Below is a small trained network, with its code and all its weights. Each question gives an input and a class and asks what happens when units are switched off, that is, made to give their printed mean instead of their output.

import numpy as np


def w(rows, s, z=0):
    codes = np.array(rows[::2]) - 128.0
    scale = np.full(codes.shape[1], s)
    scale[-1] = z or s
    return codes * scale


def f(y):
    return np.maximum(y, 0)


def log_softmax(a):
    a = a - a.max(-1, keepdims=True)
    return a - np.log(np.exp(a).sum(-1, keepdims=True))


def net(x, mask):
    res = np.array(x, float).reshape(1, 6) / 4 @ E
    y = f(res @ A[0][:, :-1].T + A[0][:, -1])
    res = res + np.where(mask, y, B[0][:, -1]) @ B[0][:, :-1]
    return log_softmax(res[-1] @ U[:, :-1].T + U[:, -1])


A, B = {}, {}
E = w([
[122,121,142,115,122,139,158,149,125],'x0',
[109,111,132,121,139,141,129,116,122],'x1',
[154,132,125,123,104,130,110,131,127],'x2',
[112,133,128,114,126,128,156,154,140],'x3',
[28,8,167,221,56,87,34,255,176],'x4',
[108,72,44,208,45,191,209,51,194],'x5',
],0.0072)
A[0] = w([
[139,147,199,109,203,83,72,195,100,170],'n0',
[118,126,180,77,152,65,91,202,38,134],'n1',
[81,46,149,191,105,134,64,183,179,67],'n2',
[67,32,171,194,41,42,94,215,207,35],'n3',
[90,83,14,228,28,174,198,89,181,54],'n4',
[102,134,142,117,169,56,111,169,25,7],'n5',
[84,17,116,183,84,147,21,253,222,35],'n6',
[123,75,18,229,80,218,177,127,173,61],'n7',
[131,108,117,82,219,37,73,174,94,13],'n8',
[150,54,71,179,22,145,166,101,215,64],'n9',
[131,248,83,33,148,200,191,85,131,114],'n10',
],0.0059,0.0016)
B[0] = w([
[55,148,186,133,58,201,87,206,167,202],'n0',
[109,216,175,155,60,195,45,225,216,196],'n1',
[160,98,112,44,148,76,220,22,96,217],'n2',
[200,85,45,120,190,85,168,5,60,250],'n3',
[46,198,223,111,77,207,42,254,207,251],'n4',
[78,164,160,107,102,236,126,229,165,169],'n5',
[209,18,52,128,195,87,198,61,56,255],'n6',
[44,205,207,106,17,200,35,187,205,231],'n7',
[63,221,180,80,47,199,123,169,155,180],'n8',
[70,191,192,159,114,69,67,172,127,223],'n9',
[196,71,49,69,189,61,184,69,54,238],'n10',
],0.0058,0.0087)
U = w([
[79,171,254,180,22,178,67,232,243,246],'0',
[237,44,76,116,175,85,211,32,99,10],'1',
],0.0053,0.0012)

Each question gives the input, the list of numbers given to net, and the class t.
The units are the neurons (one row each of A and B). Each row of codes is followed by its name. A weight is (code - 128) times the scale printed after its matrix; where a second scale follows, it is the last column's (A, B and U).
mask holds one flag per neuron, in row order. A switched-off neuron (its flag False) gives its mean, the last column of its row in B, instead of its output. The means were averaged over made-up inputs and are rounded, as every weight is.
A unit's drop is (log p(t) with every unit on - log p(t) with that unit switched off) / (log p(t) with every unit on - log p(t) with every unit switched off).
The circuit of an input: a set's keep is (log p(t) with only the set's units on - log p(t) with every unit switched off) / (log p(t) with every unit on - log p(t) with every unit switched off). Starting from all 11 units, units are removed one at a time, each time the one whose removal leaves the highest keep (on an exact tie, the one counted first), for as long as the keep stays at least 0.8.
units of the circuit, in order: the units of the circuit, biggest drop first
k most important neurons: the k neurons with the biggest drops, biggest first
drop of u: that unit's drop, to one decimal
input [8,7,5,-6,8,-7], class 1: 3 most important neurons => n6, n3, n2
input [5,-2,4,-3,6,5], class 1: units of the circuit, in order => n6
input [1,1,-2,7,-6,6], class 0: 2 most important neurons => n4, n6
input [-3,-5,3,1,7,-4], class 1: 2 most important neurons => n6, n3
input [-4,-4,-5,0,-5,5], class 0: 3 most important neurons => n6, n3, n4
input [-5,6,1,-4,-4,4], class 0: 4 most important neurons => n6, n3, n2, n4
input [-1,7,0,-7,-3,4], class 0: 3 most important neurons => n6, n3, n2
input [-4,-8,-7,4,4,3], class 1: 2 most important neurons => n3, n6
input [7,2,-5,7,-2,-1], class 1: drop of n1 => 0.1
input [-8,4,0,3,7,4], class 1: drop of n3 => 0.3
input [-6,-1,-4,5,-6,-7], class 0: drop of n1 => 0.2
